Below is a small trained network, with its code and all its weights. Each question gives an input and a target symbol and asks what happens when units are switched off, that is, made to give their printed mean instead of their output.

import numpy as np


def w(rows, s, z=0):
    codes = np.array(rows[::2]) - 128.0
    scale = np.full(codes.shape[1], s)
    scale[-1] = z or s
    return codes * scale


def norm(h):
    return h / np.sqrt((h * h).mean(-1, keepdims=True) + 1e-5)


def f(y):
    return np.maximum(y, 0)


def softmax(a):
    e = np.exp(a - a.max(-1, keepdims=True))
    return e / e.sum(-1, keepdims=True)


def log_softmax(a):
    a = a - a.max(-1, keepdims=True)
    return a - np.log(np.exp(a).sum(-1, keepdims=True))


def net(x, mask):
    ids = ['αγδεζηλμξσφψω'.index(c) for c in x.split()]
    T = len(ids)
    res = E[ids] + P[:T]
    u = 0
    for l in range(3):
        q, k, v = (norm(res) @ M[l].T for M in (Q, K, V))
        z = softmax(np.where(np.tri(T) > 0, q @ k.T / 4**0.5, -1e9)) @ v
        res = res + np.where(mask[u], z, O[l][:, -1]) @ O[l][:, :-1]
        u += 1
        y = f(norm(res) @ A[l][:, :-1].T + A[l][:, -1])
        res = res + np.where(mask[u : u + 8], y, B[l][:, -1]) @ B[l][:, :-1]
        u += 8
    return log_softmax(norm(res)[-1] @ U[:, :-1].T + U[:, -1])


Q, K, V, O, A, B = {}, {}, {}, {}, {}, {}
E = w([
[80,138,110,110,1,173,137,64],'α',
[112,50,56,1,218,231,16,130],'γ',
[67,64,100,149,99,52,136,235],'δ',
[129,226,59,72,55,95,45,205],'ε',
[92,131,183,112,48,144,93,199],'ζ',
[190,136,126,99,204,108,142,245],'η',
[146,92,171,159,147,154,112,117],'λ',
[147,163,140,52,11,108,101,195],'μ',
[134,119,120,177,115,119,94,102],'ξ',
[49,76,245,160,71,105,89,153],'σ',
[121,178,186,125,87,173,24,185],'φ',
[187,61,216,132,184,226,60,181],'ψ',
[122,109,109,135,116,114,57,159],'ω',
],0.019)
P = w([
[7,91,134,130,189,187,101,196],'0',
[152,15,38,142,195,112,56,173],'1',
[40,118,163,112,171,115,113,118],'2',
[62,155,90,164,134,211,180,175],'3',
[228,70,63,159,130,94,111,151],'4',
[74,133,172,116,159,118,143,106],'5',
[98,184,84,170,138,222,211,168],'6',
[247,103,94,158,117,89,126,137],'7',
[108,139,178,119,163,119,167,110],'8',
[104,182,80,172,134,225,226,159],'9',
[238,107,108,180,108,95,130,114],'10',
],0.012)
Q[0] = w([
[181,114,219,17,174,219,92,90],'0.h0',
[139,193,74,25,97,51,157,70],'0.h0',
[179,69,1,76,124,159,88,89],'0.h0',
[147,86,107,131,147,88,81,29],'0.h0',
],0.0092)
K[0] = w([
[232,131,212,2,154,243,114,94],'0.h0',
[113,157,99,14,59,105,81,54],'0.h0',
[80,104,56,81,160,219,51,148],'0.h0',
[116,143,164,182,83,192,58,16],'0.h0',
],0.0088)
V[0] = w([
[60,123,79,120,84,100,77,137],'0.h0',
[79,109,133,132,114,103,98,172],'0.h0',
[85,187,139,111,177,101,132,152],'0.h0',
[99,137,121,2,48,174,131,127],'0.h0',
],0.0059)
O[0] = w([
[192,165,134,142,137,125,155,199,133],'0.h0',
[2,38,129,182,103,106,126,113,252],'0.h0',
[148,210,115,142,118,118,143,55,201],'0.h0',
[171,41,184,117,113,185,204,108,43],'0.h0',
],0.0082,0.0031)
A[0] = w([
[99,132,190,140,115,201,37,145,70],'0.n0',
[121,188,131,126,179,94,149,102,88],'0.n1',
[68,118,91,116,89,162,185,128,69],'0.n2',
[196,147,153,64,166,139,87,81,23],'0.n3',
[39,143,65,74,101,168,200,194,90],'0.n4',
[144,13,85,145,100,90,213,2,1],'0.n5',
[108,75,80,139,101,100,215,82,88],'0.n6',
[117,131,50,48,94,85,84,77,179],'0.n7',
],0.0091,0.0033)
B[0] = w([
[185,93,2,95,121,147,156,71,255],'0.n0',
[31,173,38,57,65,95,99,45,148],'0.n1',
[115,100,153,206,204,231,159,197,159],'0.n2',
[179,225,181,133,190,117,71,115,140],'0.n3',
[107,150,229,162,200,144,125,124,214],'0.n4',
[153,25,70,153,208,109,64,101,140],'0.n5',
[127,95,101,70,122,3,76,111,141],'0.n6',
[141,67,91,199,156,73,103,167,156],'0.n7',
],0.0075,0.0073)
Q[1] = w([
[191,84,150,135,34,160,5,101],'1.h0',
[104,52,113,32,53,2,110,121],'1.h0',
[137,143,61,176,188,209,121,137],'1.h0',
[177,5,233,83,173,11,138,70],'1.h0',
],0.0088)
K[1] = w([
[115,115,120,169,73,201,74,81],'1.h0',
[6,85,157,215,77,82,118,165],'1.h0',
[155,158,91,120,179,160,114,119],'1.h0',
[95,33,131,201,147,102,149,134],'1.h0',
],0.013)
V[1] = w([
[149,130,180,169,100,208,31,87],'1.h0',
[119,95,211,39,255,202,69,166],'1.h0',
[47,195,35,51,61,178,87,111],'1.h0',
[189,112,177,198,49,84,93,99],'1.h0',
],0.005)
O[1] = w([
[118,38,54,190,40,114,167,198,155],'1.h0',
[183,128,143,154,154,224,228,88,252],'1.h0',
[136,156,85,44,171,86,222,160,185],'1.h0',
[153,97,141,97,41,189,102,254,42],'1.h0',
],0.0071,0.0044)
A[1] = w([
[171,66,25,114,43,33,122,131,156],'1.n0',
[169,232,83,172,155,105,102,140,96],'1.n1',
[146,148,156,110,226,147,109,49,116],'1.n2',
[88,76,150,165,167,103,133,123,127],'1.n3',
[53,149,206,220,100,47,135,148,126],'1.n4',
[94,144,68,124,67,243,238,189,22],'1.n5',
[66,71,86,124,128,109,93,2,2],'1.n6',
[121,106,135,165,160,182,121,43,23],'1.n7',
],0.0094,0.0045)
B[1] = w([
[254,172,149,157,197,213,113,119,254],'1.n0',
[37,85,157,141,82,189,199,38,217],'1.n1',
[55,166,166,64,51,124,84,70,222],'1.n2',
[219,117,85,114,80,79,130,129,193],'1.n3',
[121,176,137,95,215,151,203,16,196],'1.n4',
[140,166,56,63,103,22,170,102,215],'1.n5',
[25,128,128,163,49,175,62,146,162],'1.n6',
[109,177,159,90,177,172,190,165,168],'1.n7',
],0.0092,0.0071)
Q[2] = w([
[168,181,247,193,117,173,212,129],'2.h0',
[83,214,112,112,109,235,190,119],'2.h0',
[167,109,80,98,56,96,160,155],'2.h0',
[177,137,11,254,164,144,214,215],'2.h0',
],0.0092)
K[2] = w([
[171,140,254,216,120,202,152,133],'2.h0',
[175,204,143,88,51,216,149,75],'2.h0',
[156,85,77,78,24,162,78,194],'2.h0',
[203,119,70,58,191,210,164,110],'2.h0',
],0.0087)
V[2] = w([
[112,133,171,118,3,133,151,112],'2.h0',
[143,52,116,147,138,163,63,56],'2.h0',
[133,182,93,184,150,177,142,115],'2.h0',
[165,118,145,187,82,67,139,122],'2.h0',
],0.0066)
O[2] = w([
[149,125,239,124,146,93,133,78,35],'2.h0',
[200,210,124,171,77,93,191,97,175],'2.h0',
[3,13,124,79,185,143,105,49,242],'2.h0',
[11,39,26,6,242,175,129,69,2],'2.h0',
],0.0065,0.0041)
A[2] = w([
[189,93,72,132,173,153,112,147,97],'2.n0',
[133,125,136,107,134,115,54,118,154],'2.n1',
[110,128,110,104,114,124,152,94,121],'2.n2',
[141,117,81,93,139,95,140,100,74],'2.n3',
[135,118,144,112,99,74,91,72,97],'2.n4',
[183,105,149,128,178,160,98,118,112],'2.n5',
[144,117,125,175,143,128,70,250,98],'2.n6',
[130,117,113,134,129,150,165,153,2],'2.n7',
],0.022,0.0097)
B[2] = w([
[188,178,194,180,94,90,142,83,253],'2.n0',
[144,116,156,148,144,31,109,214,151],'2.n1',
[170,124,140,126,126,133,45,196,195],'2.n2',
[36,157,126,163,83,102,194,142,161],'2.n3',
[192,49,54,123,128,112,171,81,149],'2.n4',
[95,165,46,112,111,184,165,157,215],'2.n5',
[189,112,156,142,164,38,24,206,181],'2.n6',
[155,181,127,97,119,28,38,4,134],'2.n7',
],0.013,0.014)
U = w([
[187,63,102,102,118,130,168,53,194],'α',
[182,164,59,84,173,210,184,130,152],'γ',
[113,126,104,169,248,82,182,119,148],'δ',
[121,120,105,70,177,137,72,204,197],'ε',
[146,179,110,26,140,42,73,64,109],'ζ',
[85,220,235,125,142,157,90,104,99],'η',
[95,140,163,125,2,127,37,132,96],'λ',
[169,114,210,48,69,118,174,171,127],'μ',
[90,158,42,186,153,114,41,50,67],'ξ',
[108,63,187,174,70,135,146,152,193],'σ',
[76,158,84,98,51,65,161,175,172],'φ',
[187,227,164,177,24,105,190,59,2],'ψ',
[203,159,164,171,163,84,60,203,186],'ω',
],0.0097,0.0055)

Each question gives the input, a string of symbols that net reads in full, and the target symbol t.
The units are the heads (4 rows each of Q, K, V and O) and the neurons (one row each of A and B). Each row of codes is followed by its name. A weight is (code - 128) times the scale printed after its matrix; where a second scale follows, it is the last column's (O, A, B and U).
mask holds one flag per unit, layer by layer, with each layer's heads first. A switched-off unit (its flag False) gives its mean, the last column of its rows in O or B, instead of its output. The means were averaged over made-up inputs and are rounded, as every weight is.
A unit's drop is (log p(t) with every unit on - log p(t) with that unit switched off) / (log p(t) with every unit on - log p(t) with every unit switched off).
The circuit of an input: a set's keep is (log p(t) with only the set's units on - log p(t) with every unit switched off) / (log p(t) with every unit on - log p(t) with every unit switched off). Starting from the 12 units with the biggest drops (on a tie, the unit counted first), units are removed one at a time, each time the one whose removal leaves the highest keep (on an exact tie, the one counted first), for as long as the keep stays at least 0.8.
units of the circuit, in order: the units of the circuit, biggest drop first
k most important neurons: the k neurons with the biggest drops, biggest first
top k neurons in layer l: the k neurons of layer l with the biggest drops, biggest first
input φ φ ε α η η γ γ, target ψ: units of the circuit, in order	(2.n0)
input γ η φ ψ ψ η η σ, target ω: 3 most important neurons	(1.n1; 1.n0; 0.n4)
input γ η α, target σ: units of the circuit, in order	(0.h0; 2.n0; 0.n2; 2.n5)
input η ε ψ α η ψ α α δ, target δ: units of the circuit, in order	(1.n4; 2.n0)
input η ξ μ σ η η δ ε, target ω: units of the circuit, in order	(2.n6; 0.n7; 0.n0)
input ω ω λ μ, target μ: 2 most important neurons	(0.n4; 0.n0)
input ζ γ η σ ψ λ ξ φ φ ω, target φ: units of the circuit, in order	(1.n5; 2.n0; 2.n3)
input η η η δ, target δ: units of the circuit, in order	(1.n4; 2.n0; 0.n4)
input η η η η η σ ψ σ ζ ξ ψ, target ψ: units of the circuit, in order	(2.n0; 2.n2)
input ψ η ε λ σ η σ η γ, target ε: 2 most important neurons	(1.n2; 2.n0)
input η ξ γ φ η ξ σ, target η: top 2 neurons in layer 2	(2.n5; 2.n2)
input ψ ψ η η η α ω σ η ζ ε, target ω: 2 most important neurons	(0.n7; 2.n6)
input φ φ φ μ, target φ: units of the circuit, in order	(1.n5; 2.n0)
input φ ε λ ζ ε μ φ ξ ω, target ω: units of the circuit, in order	(1.n1; 1.h0; 1.n5)
input ζ ξ ξ ψ φ η η η ψ φ γ, target ω: units of the circuit, in order	(2.n1)
input φ ξ μ η λ ψ ψ σ ω φ η, target ψ: 4 most important neurons	(0.n4; 1.n1; 1.n2; 2.n0)
input φ η η μ ε ω, target ω: 2 most important neurons	(1.n6; 2.n6)
input φ η δ ε α δ ξ γ, target ω: 2 most important neurons	(0.n7; 1.n4)
input ξ ω ζ η φ ε η η, target γ: top 3 neurons in layer 0	(0.n4; 0.n0; 0.n2)
input η μ ξ, target ξ: units of the circuit, in order	(2.n0)
input ψ δ η φ η ξ η φ μ σ, target φ: 2 most important neurons	(0.n0; 1.n5)
input σ γ σ η φ ψ η σ, target γ: 3 most important neurons	(1.n4; 2.n5; 1.n0)
input ξ η φ λ η δ ξ η, target γ: 2 most important neurons	(1.n1; 1.n5)
input η γ σ δ σ η η ψ ψ σ ξ, target ω: 3 most important neurons	(0.n5; 2.n6; 1.n1)
input δ ε σ η φ σ ψ ψ ζ, target φ: 2 most important neurons	(1.n5; 2.n3)
input ω φ ω φ η α η δ σ, target α: 2 most important neurons	(2.n4; 2.n0)
input α ε η γ σ σ η ξ μ, target μ: top 3 neurons in layer 2	(2.n0; 2.n5; 2.n6)
input η η ξ φ η ζ σ ζ η η, target η: top neuron in layer 1	(1.n2)
